Questions about the array below.
1) Report the 5th entry in reading order.
2) Report the 1st entry in reading order.
((0.23, -0.11, -0.31, -0.13, -0.20, -0.08, -0.23, -0.01, -0.07, 0.07, -0.03, 0.06, -0.08, -0.18, 0.05), (-0.08, 0.14, -0.11, -0.26, -0.23, 0.08, 0.09, -0.28, -0.27, 0.12, 0.05, 0.02, 0.05, 0.04, -0.18), (-0.17, -0.05, 0.05, -0.01, 0.01, -0.07, 0.00, -0.06, -0.04, -0.12, -0.08, -0.10, -0.05, -0.02, -0.08), (0.01, 0.04, -0.23, -0.26, -0.26, -0.06, -0.05, -0.21, -0.24, 0.08, -0.07, 0.15, 0.12, -0.13, 0.03), (-0.08, 0.00, 0.02, -0.05, -0.02, 0.06, 0.03, -0.09, -0.06, -0.01, 0.05, -0.17, -0.13, 0.07, -0.21), (0.07, -0.02, -0.12, -0.09, -0.11, 0.03, -0.07, -0.06, -0.07, 0.05, 0.05, -0.08, -0.11, -0.01, -0.13), (0.14, 0.00, -0.11, -0.07, -0.08, 0.12, -0.05, -0.03, -0.04, 0.10, 0.15, -0.14, -0.19, 0.07, -0.21), (-0.17, -0.04, 0.06, -0.01, 0.01, -0.06, 0.01, -0.07, -0.04, -0.12, -0.07, -0.10, -0.04, -0.01, -0.08), (-0.05, -0.11, -0.01, 0.02, 0.03, -0.05, -0.08, 0.01, 0.02, -0.10, -0.04, -0.14, -0.15, -0.04, -0.09), (-0.24, 0.13, 0.02, -0.19, -0.14, -0.01, 0.14, -0.26, -0.23, -0.01, -0.06, 0.04, 0.13, 0.03, -0.09), (-0.03, -0.15, 0.06, 0.11, 0.13, -0.02, -0.09, 0.10, 0.12, -0.12, 0.00, -0.25, -0.25, 0.01, -0.13), (-0.06, 0.11, -0.10, -0.23, -0.19, 0.06, 0.07, -0.24, -0.23, 0.10, 0.04, 0.00, 0.03, 0.03, -0.16), (0.11, -0.01, -0.10, -0.06, -0.08, 0.09, -0.05, -0.04, -0.04, 0.08, 0.12, -0.13, -0.18, 0.05, -0.19), (-0.02, 0.09, -0.21, -0.28, -0.27, -0.01, 0.01, -0.25, -0.27, 0.11, -0.03, 0.14, 0.13, -0.08, -0.02))
1) -0.20
2) 0.23

[[2.50, 3.05, -2.55, 1.06, -1.42], [2.68, -3.44, 5.31, 4.60, -3.97], [2.46, -5.61, -5.90, -0.25, -3.95], [3.78, -5.50, -1.00, -1.21, -3.07], [4.54, -0.04, -0.56, 0.02, -2.11], [2.67, 3.90, -4.22, -1.34, 5.43], [2.83, -2.24, 5.39, -1.09, 2.31], [-1.55, -2.46, -2.64, -5.88, 1.14], [0.64, -3.32, -5.23, 1.55, -3.87]]
The entry just left of -3.07? -1.21
The entry just right of -5.90: -0.25
The entry just right of 4.60? -3.97
The entry just left of 1.14? -5.88
The centre entry: -0.56
The entry just left of 3.05? 2.50
The entry just right of 1.06: -1.42
The entry just right of 2.50 is 3.05
The median of all entries? -1.00
The entry just left of -3.44 is 2.68
The largest entry? 5.43
The entry just right of -4.22? -1.34

Read these off the table that follows.
1) What is the entry just left of the largest entry?
2) What is the 1st entry in reading order?
3) What is the entry just right of the smallest entry?
4) What is the 2nd smallest entry?
5) What is the entry just left of the smallest entry?
array([[ 0.28,  2.22,  1.68, -0.27, -1.64,  0.45,  0.55,  4.82,  0.40,
        -0.15,  2.66,  0.97,  0.81,  0.67, -4.20, -3.12],
       [-3.57,  0.02,  0.42, -2.79,  0.52,  0.48,  1.50, -2.36, -0.84,
         2.25, -0.80, -6.25, -2.11, -3.58,  2.02,  1.80],
       [-2.07, -1.55, -3.15,  3.55,  3.00, -0.28,  0.32, -4.21,  1.25,
         5.60, -0.70,  6.82,  2.14, -3.54,  4.88,  0.76],
       [ 2.89, -0.47,  1.79,  2.58,  2.18,  1.35, -0.72,  1.39, -1.66,
        -0.78,  1.79,  0.55, -0.17,  0.49,  2.41,  4.89],
       [ 1.22, -1.74,  0.70,  4.86, -2.94, -4.08, -2.20, -0.44,  2.22,
         0.20,  0.48, -0.07, -4.52,  4.36,  2.83,  1.34],
       [ 1.45,  4.44, -1.30,  0.45, -3.18,  0.53, -0.86,  3.04,  0.61,
        -0.19,  0.33,  1.86,  0.39,  0.37, -6.21, -3.49],
       [-1.69, -0.62, -1.12,  3.52, -0.64, -5.81, -5.70,  0.65, -0.10,
        -1.19,  2.41, -0.05, -3.60, -4.63,  3.17,  3.11],
       [ 0.97,  3.13,  2.39,  2.10, -0.31,  3.31, -1.97,  4.66, -2.47,
         0.46, -2.24,  0.12, -0.88,  1.37,  1.45,  4.26]])
1) -0.70
2) 0.28
3) -2.11
4) -6.21
5) -0.80

data = (5.74, -6.78, -1.66, -1.69, -0.19, 1.74, -2.91, -4.75)
Report the minimum.
-6.78
The entry just right of -2.91 is -4.75
Report the entry just left of -1.69.
-1.66
